Here is a tiny trained network, its code and every weight. The questions are about switching its units off for an input and a class, where a switched-off unit gives its printed mean instead of its output.

import numpy as np


def w(rows, s, z=0):
    codes = np.array(rows[::2]) - 128.0
    scale = np.full(codes.shape[1], s)
    scale[-1] = z or s
    return codes * scale


def norm(h):
    return h / np.sqrt((h * h).mean(-1, keepdims=True) + 1e-5)


def f(y):
    return y / 2 * (1 + np.tanh(0.7978845608 * (y + 0.044715 * y**3)))


def log_softmax(a):
    a = a - a.max(-1, keepdims=True)
    return a - np.log(np.exp(a).sum(-1, keepdims=True))


def net(x, mask):
    res = np.array(x, float).reshape(1, 6) / 4 @ E
    u = 0
    for l in range(4):
        y = f(norm(res) @ A[l][:, :-1].T + A[l][:, -1])
        res = res + np.where(mask[u : u + 6], y, B[l][:, -1]) @ B[l][:, :-1]
        u += 6
    return log_softmax(norm(res)[-1] @ U[:, :-1].T + U[:, -1])


A, B = {}, {}
E = w([
[143,191,89],'x0',
[141,139,204],'x1',
[202,93,85],'x2',
[197,70,57],'x3',
[70,140,2],'x4',
[103,33,173],'x5',
],0.0049)
A[0] = w([
[19,243,165,250],'L0N0',
[73,167,253,72],'L0N1',
[109,108,194,137],'L0N2',
[45,208,75,181],'L0N3',
[172,189,151,197],'L0N4',
[170,143,124,52],'L0N5',
],0.0073,0.0018)
B[0] = w([
[189,112,221,254],'L0N0',
[148,205,111,188],'L0N1',
[78,198,166,148],'L0N2',
[105,15,254,219],'L0N3',
[243,90,166,164],'L0N4',
[199,237,130,122],'L0N5',
],0.0052,0.0048)
A[1] = w([
[100,137,153,172],'L1N0',
[26,108,58,143],'L1N1',
[61,55,195,112],'L1N2',
[154,114,128,32],'L1N3',
[175,252,49,64],'L1N4',
[217,80,253,248],'L1N5',
],0.0067,0.0016)
B[1] = w([
[118,59,70,141],'L1N0',
[129,173,200,143],'L1N1',
[78,85,1,176],'L1N2',
[147,145,116,123],'L1N3',
[100,98,72,136],'L1N4',
[155,1,130,254],'L1N5',
],0.0043,0.0065)
A[2] = w([
[128,111,159,33],'L2N0',
[106,247,100,200],'L2N1',
[135,107,130,61],'L2N2',
[126,91,71,215],'L2N3',
[129,130,160,253],'L2N4',
[144,139,87,49],'L2N5',
],0.015,0.0019)
B[2] = w([
[118,199,65,163],'L2N0',
[84,45,167,131],'L2N1',
[1,248,111,147],'L2N2',
[209,97,121,252],'L2N3',
[169,17,72,201],'L2N4',
[105,155,79,132],'L2N5',
],0.0065,0.0041)
A[3] = w([
[118,68,118,224],'L3N0',
[95,122,105,137],'L3N1',
[109,103,121,232],'L3N2',
[125,92,145,60],'L3N3',
[87,252,154,187],'L3N4',
[110,101,41,3],'L3N5',
],0.014,0.0015)
B[3] = w([
[74,2,135,254],'L3N0',
[152,73,239,130],'L3N1',
[35,79,99,174],'L3N2',
[65,183,65,178],'L3N3',
[242,112,168,119],'L3N4',
[111,179,178,180],'L3N5',
],0.0059)
U = w([
[167,165,70,92],'0',
[225,127,228,112],'1',
[150,204,115,68],'2',
[76,42,150,183],'3',
[74,188,181,103],'4',
[67,250,109,2],'5',
[147,189,39,142],'6',
],0.013,0.011)

Each question gives the input, the list of numbers given to net, and the class t.
The units are the neurons (one row each of A and B). Each row of codes is followed by its name. A weight is (code - 128) times the scale printed after its matrix; where a second scale follows, it is the last column's (A, B and U).
mask holds one flag per neuron, layer by layer. A switched-off neuron (its flag False) gives its mean, the last column of its row in B, instead of its output. The means were averaged over made-up inputs and are rounded, as every weight is.
A unit's drop is (log p(t) with every unit on - log p(t) with that unit switched off) / (log p(t) with every unit on - log p(t) with every unit switched off).
The circuit of an input: a set's keep is (log p(t) with only the set's units on - log p(t) with every unit switched off) / (log p(t) with every unit on - log p(t) with every unit switched off). Starting from the 12 units with the biggest drops (on a tie, the unit counted first), units are removed one at a time, each time the one whose removal leaves the highest keep (on an exact tie, the one counted first), for as long as the keep stays at least 0.8.
units of the circuit, in order: the units of the circuit, biggest drop first
most important unit: the unit with the biggest drop
k most important neurons: the k neurons with the biggest drops, biggest first
k most important neurons of layer l: the k neurons of layer l with the biggest drops, biggest first
drop of u: that unit's drop, to one decimal
input [-3,5,-5,7,3,-3], class 6: 3 most important neurons	(L0N1 L0N2 L1N5)
input [-3,-7,-2,6,-5,-5], class 6: units of the circuit, in order	(L0N3 L0N0 L1N5)
input [2,5,-8,-7,0,-1], class 1: most important unit	L0N0
input [7,-4,-4,6,8,-2], class 3: 3 most important neurons	(L2N1 L1N5 L1N1)
input [-6,7,-5,-4,-2,-3], class 1: units of the circuit, in order	(L0N1 L0N3 L3N4)
input [5,3,2,-8,5,-8], class 3: 2 most important neurons	(L2N4 L2N2)
input [5,3,7,2,-3,-6], class 6: units of the circuit, in order	(L0N3 L0N0)
input [7,8,-6,0,1,3], class 1: units of the circuit, in order	(L0N0 L3N0)
input [0,1,7,-3,1,0], class 6: 2 most important neurons	(L0N3 L0N0)
input [8,-1,5,5,-1,6], class 0: 3 most important neurons	(L0N3 L0N0 L1N5)
input [3,-2,-1,-8,-3,-2], class 1: 3 most important neurons	(L0N1 L0N0 L3N0)
input [5,-3,-1,2,-4,-2], class 0: 3 most important neurons of layer 3	(L3N0 L3N1 L3N5)
input [5,3,-5,1,-3,-1], class 1: drop of L0N1	0.2
input [3,-3,-8,2,2,-8], class 3: drop of L3N3	0.0
